Below are the code and all the weights of a small trained network. Each question names an input and a class and asks about switching units off, where a switched-off unit gives its printed mean instead of its output.

import numpy as np


def w(rows, s, z=0):
    codes = np.array(rows[::2]) - 128.0
    scale = np.full(codes.shape[1], s)
    scale[-1] = z or s
    return codes * scale


def norm(h):
    return h / np.sqrt((h * h).mean(-1, keepdims=True) + 1e-5)


def f(y):
    return np.maximum(y, 0)


def log_softmax(a):
    a = a - a.max(-1, keepdims=True)
    return a - np.log(np.exp(a).sum(-1, keepdims=True))


def net(x, mask):
    res = np.array(x, float).reshape(1, 3) / 4 @ E
    u = 0
    for l in range(2):
        y = f(norm(res) @ A[l][:, :-1].T + A[l][:, -1])
        res = res + np.where(mask[u : u + 7], y, B[l][:, -1]) @ B[l][:, :-1]
        u += 7
    return log_softmax(norm(res)[-1] @ U[:, :-1].T + U[:, -1])


A, B = {}, {}
E = w([
[253,116,158,62,76,203,107,162,44,28,14],'x0',
[163,125,166,54,111,134,58,94,144,129,220],'x1',
[149,96,113,140,208,164,101,24,128,186,46],'x2',
],0.0063)
A[0] = w([
[152,77,185,163,112,184,47,138,36,33,60,43],'0.n1',
[118,126,121,172,90,145,172,164,67,128,53,109],'0.n2',
[79,248,25,124,100,45,163,87,116,119,98,160],'0.n3',
[242,97,196,80,105,161,71,94,151,80,237,140],'0.n4',
[124,139,149,145,161,194,14,2,99,158,38,106],'0.n5',
[125,144,116,143,43,73,123,250,124,37,189,1],'0.n6',
[157,229,196,226,135,48,129,225,212,108,62,139],'0.n7',
],0.0056,0.0031)
B[0] = w([
[172,76,104,98,254,172,200,168,158,134,190,237],'0.n1',
[167,188,85,149,26,47,60,84,182,217,108,195],'0.n2',
[166,123,116,180,144,124,49,117,104,158,90,200],'0.n3',
[176,146,93,194,63,59,91,102,145,204,95,254],'0.n4',
[53,191,185,92,37,89,161,140,64,119,123,249],'0.n5',
[52,148,221,88,151,162,139,48,39,161,69,225],'0.n6',
[159,84,96,132,101,147,131,74,160,163,125,199],'0.n7',
],0.0079,0.0063)
A[1] = w([
[56,131,117,172,167,124,153,85,178,161,177,114],'1.n1',
[54,134,190,117,84,142,176,196,61,131,122,5],'1.n2',
[80,159,190,106,188,137,98,68,63,72,78,18],'1.n3',
[104,178,113,89,137,2,146,196,138,182,174,86],'1.n4',
[187,120,144,99,137,133,148,141,53,134,157,103],'1.n5',
[141,80,154,193,186,178,73,56,143,183,90,122],'1.n6',
[178,129,145,140,98,152,154,130,124,80,64,134],'1.n7',
],0.0082,0.0019)
B[1] = w([
[122,67,102,75,150,65,137,145,51,80,118,254],'1.n1',
[83,143,171,115,127,235,153,85,148,137,124,181],'1.n2',
[56,153,194,106,111,241,156,169,147,131,170,182],'1.n3',
[180,154,115,172,137,207,148,160,156,115,60,227],'1.n4',
[44,111,102,155,179,146,135,148,160,111,149,205],'1.n5',
[176,178,177,109,93,185,106,151,177,98,177,243],'1.n6',
[64,109,102,159,135,2,85,126,95,89,192,193],'1.n7',
],0.0096,0.0068)
U = w([
[5,157,183,98,113,149,180,121,55,164,122,135],'0',
[134,77,53,115,243,70,141,211,114,14,196,127],'1',
[188,136,90,202,61,20,55,107,101,191,102,123],'2',
[202,183,167,140,128,244,158,182,193,88,116,167],'3',
[123,24,84,65,64,120,195,60,217,68,95,2],'4',
],0.011,0.009)

Each question gives the input, the list of numbers given to net, and the class t.
The units are the neurons (one row each of A and B). Each row of codes is followed by its name. A weight is (code - 128) times the scale printed after its matrix; where a second scale follows, it is the last column's (A, B and U).
mask holds one flag per neuron, layer by layer. A switched-off neuron (its flag False) gives its mean, the last column of its row in B, instead of its output. The means were averaged over made-up inputs and are rounded, as every weight is.
A unit's drop is (log p(t) with every unit on - log p(t) with that unit switched off) / (log p(t) with every unit on - log p(t) with every unit switched off).
The circuit of an input: a set's keep is (log p(t) with only the set's units on - log p(t) with every unit switched off) / (log p(t) with every unit on - log p(t) with every unit switched off). Starting from the 12 units with the biggest drops (on a tie, the unit counted first), units are removed one at a time, each time the one whose removal leaves the highest keep (on an exact tie, the one counted first), for as long as the keep stays at least 0.8.
circuit, biggest first: the units of the circuit, biggest drop first
unit that matters most: the unit with the biggest drop
k most important neurons: the k neurons with the biggest drops, biggest first
top k neurons in layer l: the k neurons of layer l with the biggest drops, biggest first
input [5,-7,7], class 0: unit that matters most -> 0.n5
input [-3,-2,-2], class 3: 2 most important neurons -> 1.n6; 0.n3
input [7,-7,-7], class 0: 2 most important neurons -> 0.n6; 0.n4
input [7,5,5], class 1: 3 most important neurons -> 0.n1; 0.n6; 1.n5
input [-3,3,1], class 3: 2 most important neurons -> 1.n4; 1.n7
input [-8,-4,7], class 1: 2 most important neurons -> 0.n6; 1.n1
input [-8,2,-3], class 1: 2 most important neurons -> 1.n1; 0.n4
input [-1,2,3], class 3: 4 most important neurons -> 1.n4; 0.n6; 1.n1; 1.n7
input [3,5,5], class 0: top 2 neurons in layer 0 -> 0.n5; 0.n2
input [-6,5,3], class 1: circuit, biggest first -> 1.n1; 0.n6
input [6,-7,4], class 2: 2 most important neurons -> 0.n2; 0.n6
input [5,-5,0], class 1: top 3 neurons in layer 0 -> 0.n1; 0.n4; 0.n3
input [-3,1,2], class 3: top 4 neurons in layer 0 -> 0.n1; 0.n7; 0.n6; 0.n3
input [8,5,3], class 1: unit that matters most -> 0.n1
input [3,0,-6], class 0: 2 most important neurons -> 0.n6; 1.n4
input [7,-1,6], class 1: top 2 neurons in layer 0 -> 0.n1; 0.n6
input [7,8,7], class 2: 2 most important neurons -> 0.n4; 0.n6
input [6,-1,5], class 1: top 3 neurons in layer 0 -> 0.n1; 0.n6; 0.n2
input [6,-6,8], class 0: 2 most important neurons -> 0.n5; 0.n4
input [-8,-3,-7], class 1: top 2 neurons in layer 0 -> 0.n5; 0.n4
input [0,-5,-1], class 2: unit that matters most -> 0.n2
input [4,5,-6], class 0: 2 most important neurons -> 0.n6; 0.n2
input [-7,-3,-2], class 1: 3 most important neurons -> 1.n1; 0.n4; 0.n2
input [-5,-5,1], class 1: top 4 neurons in layer 0 -> 0.n4; 0.n2; 0.n5; 0.n6
input [-1,7,-6], class 2: top 2 neurons in layer 0 -> 0.n4; 0.n5
